Here is a tiny trained network, its code and every weight. The questions are about switching its units off for an input and a class, where a switched-off unit gives its printed mean instead of its output.

import numpy as np


def w(rows, s, z=0):
    codes = np.array(rows[::2]) - 128.0
    scale = np.full(codes.shape[1], s)
    scale[-1] = z or s
    return codes * scale


def norm(h):
    return h / np.sqrt((h * h).mean(-1, keepdims=True) + 1e-5)


def f(y):
    return np.maximum(y, 0)


def log_softmax(a):
    a = a - a.max(-1, keepdims=True)
    return a - np.log(np.exp(a).sum(-1, keepdims=True))


def net(x, mask):
    res = np.array(x, float).reshape(1, 7) / 4 @ E
    u = 0
    for l in range(2):
        y = f(norm(res) @ A[l][:, :-1].T + A[l][:, -1])
        res = res + np.where(mask[u : u + 8], y, B[l][:, -1]) @ B[l][:, :-1]
        u += 8
    return log_softmax(norm(res)[-1] @ U[:, :-1].T + U[:, -1])


A, B = {}, {}
E = w([
[163,74,100,185,109,182,30],'x0',
[169,223,69,122,159,140,107],'x1',
[127,86,58,61,129,203,200],'x2',
[109,121,122,204,140,154,194],'x3',
[127,127,127,132,128,127,129],'x4',
[170,153,138,143,1,136,153],'x5',
[108,99,38,144,114,35,119],'x6',
],0.0066)
A[0] = w([
[169,183,79,221,160,149,176,118],'L0N0',
[191,251,53,102,156,143,95,35],'L0N1',
[173,168,145,20,112,91,44,83],'L0N2',
[171,161,109,140,2,114,147,88],'L0N3',
[127,95,55,122,121,157,171,108],'L0N4',
[144,164,130,109,11,145,130,2],'L0N5',
[118,145,174,88,163,92,190,49],'L0N6',
[182,103,108,33,121,111,96,129],'L0N7',
],0.009,0.0052)
B[0] = w([
[82,52,203,148,138,131,177,241],'L0N0',
[123,6,173,61,42,86,94,240],'L0N1',
[79,103,168,211,158,152,241,239],'L0N2',
[1,174,73,111,203,145,124,254],'L0N3',
[215,142,136,162,134,56,125,210],'L0N4',
[65,136,127,135,132,234,130,189],'L0N5',
[192,150,93,66,98,84,111,205],'L0N6',
[161,113,135,249,165,129,205,219],'L0N7',
],0.0085,0.0039)
A[1] = w([
[108,38,153,98,105,137,125,100],'L1N0',
[182,96,55,93,130,184,183,122],'L1N1',
[109,117,108,195,211,150,188,196],'L1N2',
[117,92,142,88,255,114,101,29],'L1N3',
[176,153,232,80,156,232,131,105],'L1N4',
[145,60,102,200,121,211,46,69],'L1N5',
[87,144,187,82,117,89,173,254],'L1N6',
[132,111,72,172,183,107,126,24],'L1N7',
],0.0096,0.0024)
B[1] = w([
[107,84,149,96,52,136,110,192],'L1N0',
[113,159,171,205,156,122,10,178],'L1N1',
[169,136,180,105,116,120,138,254],'L1N2',
[88,163,69,194,39,226,140,189],'L1N3',
[78,95,60,142,146,11,162,195],'L1N4',
[186,194,110,54,143,124,149,211],'L1N5',
[194,128,114,109,124,178,67,245],'L1N6',
[53,153,142,91,142,107,173,167],'L1N7',
],0.012,0.0079)
U = w([
[28,161,54,151,102,253,159,127],'0',
[126,33,116,95,39,133,102,133],'1',
[203,175,71,19,158,129,131,107],'2',
[123,113,131,140,108,118,153,254],'3',
[136,80,202,170,117,135,214,43],'4',
[65,76,44,128,171,44,174,92],'5',
[131,130,158,206,168,123,45,122],'6',
],0.012,0.0062)

Each question gives the input, the list of numbers given to net, and the class t.
The units are the neurons (one row each of A and B). Each row of codes is followed by its name. A weight is (code - 128) times the scale printed after its matrix; where a second scale follows, it is the last column's (A, B and U).
mask holds one flag per neuron, layer by layer. A switched-off neuron (its flag False) gives its mean, the last column of its row in B, instead of its output. The means were averaged over made-up inputs and are rounded, as every weight is.
A unit's drop is (log p(t) with every unit on - log p(t) with that unit switched off) / (log p(t) with every unit on - log p(t) with every unit switched off).
The circuit of an input: a set's keep is (log p(t) with only the set's units on - log p(t) with every unit switched off) / (log p(t) with every unit on - log p(t) with every unit switched off). Starting from the 12 units with the biggest drops (on a tie, the unit counted first), units are removed one at a time, each time the one whose removal leaves the highest keep (on an exact tie, the one counted first), for as long as the keep stays at least 0.8.
units of the circuit, in order: the units of the circuit, biggest drop first
top k neurons: the k neurons with the biggest drops, biggest first
k most important neurons of layer l: the k neurons of layer l with the biggest drops, biggest first
input [-5,-6,-6,-8,2,-2,1], class 4: 2 most important neurons of layer 1	L1N1, L1N5
input [-1,0,4,-5,-1,6,-8], class 5: units of the circuit, in order	L1N4
input [-5,-2,-8,-4,5,-4,-8], class 5: top 2 neurons	L1N4, L1N1
input [-2,6,8,7,-5,5,0], class 6: top 2 neurons	L1N1, L0N4
input [5,0,3,5,-4,3,-2], class 2: top 2 neurons	L1N5, L0N2
input [0,-8,2,2,5,-8,0], class 0: top 2 neurons	L1N3, L0N1
input [-5,6,3,4,2,2,4], class 1: top 2 neurons	L0N1, L0N0
input [-8,8,0,4,-2,0,-6], class 1: units of the circuit, in order	L0N1, L0N0, L1N5, L1N6
input [2,-6,-1,-8,-5,-7,5], class 4: units of the circuit, in order	L0N7, L0N2, L1N2
input [8,-6,-1,-5,-3,-5,3], class 2: top 4 neurons	L1N5, L0N1, L0N0, L0N3
input [5,-4,6,4,0,2,-4], class 6: top 3 neurons	L1N1, L0N1, L0N0
input [8,-6,8,-4,-8,-8,-5], class 0: 2 most important neurons of layer 1	L1N3, L1N6
input [-8,-7,-1,1,1,-4,-1], class 2: units of the circuit, in order	L0N6, L1N6
input [8,3,2,-3,0,6,8], class 2: top 3 neurons	L1N5, L1N3, L1N4
input [6,-6,-4,-3,2,7,7], class 0: top neuron	L0N3
input [2,3,-1,4,-2,-5,-6], class 5: 3 most important neurons of layer 0	L0N3, L0N2, L0N7
input [-6,-7,3,1,2,0,0], class 1: 3 most important neurons of layer 1	L1N5, L1N0, L1N2
input [-8,-8,-8,-8,1,-6,6], class 1: units of the circuit, in order	L1N6, L1N3
input [6,-1,-2,3,2,0,5], class 2: top 2 neurons	L1N5, L0N1
input [2,-6,7,2,4,-4,-1], class 6: top 2 neurons	L1N1, L0N1
input [-3,5,7,-7,-2,7,7], class 0: units of the circuit, in order	L0N3
input [-1,4,4,-5,3,4,-5], class 4: top 2 neurons	L0N2, L0N7
input [-8,2,-8,3,-7,-1,1], class 2: 2 most important neurons of layer 1	L1N1, L1N6
input [8,-5,-1,2,4,1,-8], class 2: top 3 neurons	L1N5, L0N1, L0N0
input [-7,6,-3,-7,0,-8,7], class 0: 4 most important neurons of layer 1	L1N3, L1N4, L1N5, L1N6
